Group and class of each row
[ 22.7  12.4 -14.7  -4.8 -22.0  -6.0   4.0  11.4   3.7  16.9  10.2  -2.8
  -3.1  -2.4 -17.8 -27.5  18.9  -9.7  -4.4   4.7  14.0   6.7  20.4  -5.2
   2.6  -7.6  14.5  12.2  -0.9 -13.6   1.5  23.2   3.9  -3.1  14.2   6.3
  -6.6  11.5   6.4  12.4  -8.2   0.7  -2.9  -5.5  -0.3 -13.6  -8.2  20.2
   6.2   3.7  16.8 -12.8  11.2   3.5   6.7  -3.1  26.4  23.1  17.4 -12.2
  -3.8  12.7  17.0   9.5 -16.5  -3.9   9.6  11.1  -8.8] => J256/X
[ 16.5  12.4 -18.7  -6.7  -2.9  -9.7 -14.0  -2.4   0.0  15.1   5.9  27.9
  -0.9  -1.1 -14.3 -27.9  -0.4 -11.4  -6.4   5.5  27.7   3.1  10.3   6.7
   0.8  -4.4   6.7  10.5   2.7 -17.5 -13.1  15.5   5.7  -2.9   9.6  -0.3
 -15.1   2.6  19.6  14.6  -4.9   5.3 -11.5   3.3  -5.6 -12.8  -2.3  15.8
   4.6  -0.5   4.7 -15.3  -4.2   0.8   9.9   4.0  23.4  10.1   5.5 -18.2
  -8.6  -6.0  15.5   5.8 -18.7 -16.1  14.9   1.3  -9.5] => J589/F
[ 26.5  15.2 -18.6   4.4 -21.0  -6.3  -5.1   3.6  -0.6  14.4  19.6  -0.4
   1.1  58.2  -9.9  -7.3  10.7 -14.5 -10.8   9.5  11.5  12.0  18.3  -4.6
   5.4  -3.3   7.1   7.8 -12.7 -19.0   5.3  24.0   3.7  -3.1  17.2  21.1
  -6.9  14.3   1.2  11.6  -6.3  -7.9  -4.0   1.3   6.2 -16.1  -9.0  22.9
  10.7  14.3  20.7  -5.2   9.5   4.0   6.0   1.7  18.3  13.6  15.4  -0.1
 -12.4   8.1  22.9  17.9  -9.5  11.9  12.2   4.2  -4.7] => J256/X
[ 28.6  13.3 -16.4   2.4 -22.6   4.5   6.7   4.1  -8.0  11.1   7.5  -4.5
  -5.1  -4.8 -16.6  -6.6  19.1  -5.1  -9.6  -0.6   7.6   0.2  13.5  -6.6
   3.4  -5.0  10.9   2.0  -7.9  -4.8  -5.6  29.1   5.9  -0.2  12.7  13.2
  -5.2  14.1   0.2   8.5 -12.3  -1.6  -1.1 -17.4   3.5  -6.8 -11.5  11.9
  11.2   1.2  15.9 -10.9  12.4  -5.0  13.7   4.1   4.3  18.8  -2.8  -7.8
 -17.7  20.3  15.0  10.6  -7.9  -6.4  14.9   0.3  -7.7] => J256/Q
[ 10.9   4.9 -16.0   4.9 -23.0  -1.5  -4.8   3.8   4.7   6.6   8.1  13.1
   6.1 -17.6 -21.0 -14.7  13.7 -12.4  -2.7   1.4  14.4   8.2  31.9   5.9
   6.2  -3.8   3.4  14.3 -17.6 -12.5  -3.4  10.5   1.6  -5.3  19.5   7.1
 -16.3  15.8  -2.6  18.4  -1.5 -11.2 -12.3   1.8  -8.7 -13.1  -5.6  22.8
   1.7  -7.1  13.3  -5.1  -4.0  18.1  -0.4  14.0  36.1  19.0  20.7 -11.3
 -14.6   4.1  15.5  11.8 -15.3  -5.4  21.3   4.8 -11.4] => J450/K
[ 23.0  22.2 -18.9  15.5 -18.7  -9.5 -11.5   5.6   1.9  12.8   7.5   2.5
   2.2   2.5  -2.9  -8.8  10.9 -10.2  -8.6  -1.6   9.6   9.2  13.7  -4.8
   4.3  -6.1  22.5   7.7   3.4  -6.5  -4.2  10.2   2.4  -0.4  22.3  17.3
  -8.7  14.7   4.2  13.7  -8.9  -7.7  -7.0  -1.3  -1.9 -13.0 -12.5  16.7
 -11.9 -15.7  14.2  -7.8   4.6   0.8   5.8   3.2  10.2  20.2  15.8  -4.6
  -9.1  22.6  17.1  16.5   6.8  -4.3  17.0  -0.8 -27.5] => J256/Q
[ 14.0  17.9 -13.1   6.8 -23.1  -8.3   2.1  -0.2  -0.2  -4.3   9.4  -0.2
   6.4  -8.1  -5.7 -10.7  16.1  -0.3   6.3  -1.5  22.2  -0.9  19.4   3.1
  18.6   2.7  14.1   6.8  -8.8 -12.4 -17.3  19.2  10.7 -14.4   8.4   5.2
 -11.8  17.9   3.0   6.7 -14.1 -11.9  20.2   1.9 -14.1  -5.3 -11.5  30.2
  -5.5  -4.3  12.9 -12.5  14.2  10.8   3.1   4.4   2.8   9.5  19.2 -12.6
 -20.9  -3.2  18.7 -11.9 -15.5 -20.7  19.2  17.2 -15.2] => J450/N
[ 22.7  18.5 -15.2  -8.8  -8.5  -5.2 -13.4   0.6  -1.2  21.5  11.3  11.2
  12.5  -4.7  -9.4 -23.5   7.7  -8.5  -4.8   5.9  13.1  -0.9  24.6   0.2
   6.8  -1.4   6.3  11.3  -9.5 -27.2  -1.6   8.7  -3.5  -3.9  12.4  11.1
 -19.9   3.8  -1.5  16.5   1.0   0.6 -14.6   4.8  -8.0  -8.3  -7.0  16.4
   3.1   5.7  -6.9 -11.6   7.3  -7.3   6.0   2.1  10.4   6.5  15.7 -15.4
  -9.8  -2.7  12.4   1.4   6.7  -0.7  12.8   7.7 -48.7] => J589/G
[  2.6  18.8 -16.9   0.3 -16.2   0.2   1.4   3.0  -7.5  14.5  32.0   0.2
  -3.2  -2.9 -14.6  -5.9  15.0 -19.6 -10.5   9.0  11.1  13.9  12.9  -1.8
  -3.9  -0.4  14.6   3.3  -7.1  -4.3  16.5  21.5  -0.7  -6.0  16.3  18.8
  -3.1  14.5  -2.1  10.9  -2.3   1.6  -2.8  -6.9   3.5 -12.4  -2.1  15.8
   7.6  13.1  16.8 -10.8   1.7  -4.7   5.0   8.3  12.5  21.7 -37.7 -16.7
 -20.7  13.6   9.3  13.6 -14.2 -14.1   5.1  -8.1  -7.6] => J256/X
[ 16.8  23.6 -15.5  -4.5 -34.5  -9.5  -8.5  -3.2   0.2  23.6  15.1   3.1
  16.2   0.0  -8.2 -16.2  16.6   0.6 -13.4  -3.8  15.8   4.6  17.8   7.1
   2.8  -7.7  20.7  13.1  -6.4 -20.3  -5.0  12.5  16.7   2.6  15.7  23.4
 -17.5  20.4  18.1  17.3  -9.5  -3.8  -8.2  -7.6   3.7 -27.3  -0.7   2.0
   3.0  -0.3 -16.8   0.3  14.8  15.4   0.3  -3.0  25.6   0.0   5.4 -10.8
 -12.7   5.3  19.5  -2.0 -18.8  -1.4  10.6  -2.4 -19.4] => J256/X
[ 16.1  11.7 -15.1   4.0 -15.1  -2.7 -13.7   1.9  -2.4  58.1   4.7  -1.8
  -5.2   1.9 -11.3 -12.2  20.8 -12.5  -5.3  -2.0  12.2  16.4  16.5   5.2
   9.1  -2.0   6.7   7.9  -0.9 -12.2   3.6  65.7  12.5 -13.1  19.7   9.6
   9.3   9.7  -7.1   6.7  -7.4  -1.1  -6.5  -6.8   1.2 -24.4  -9.3  17.1
   5.4   6.0  10.9 -10.4   9.9  26.5   4.6   3.5   7.9  19.4   5.1  -9.0
 -28.0  18.0  26.3  21.1 -15.7  -6.7  12.2   7.5 -14.5] => J256/X
[ 19.9   2.0 -11.5   5.8 -25.9  -3.4  -8.9   1.9  -5.9   6.8  11.0 -20.4
  -7.9  -5.1 -15.0 -12.1  21.6 -14.6 -15.8   4.4   9.9 -10.1  17.4 -10.3
  12.2  -4.0  12.7  11.0 -29.8 -13.6  -1.4  23.4 -21.8  -5.6  19.2  13.6
  -4.2  15.7   4.1   9.8 -10.9 -18.0 -14.8  -2.2   0.6  -8.9  -4.2   9.0
  -2.7   1.3  15.4  -9.3  14.0   0.6  20.8   6.6   0.7  28.3  22.5 -12.5
 -18.4  17.1  20.1  26.3  -5.9  -5.6   9.1  15.4  -8.1] => J256/Q
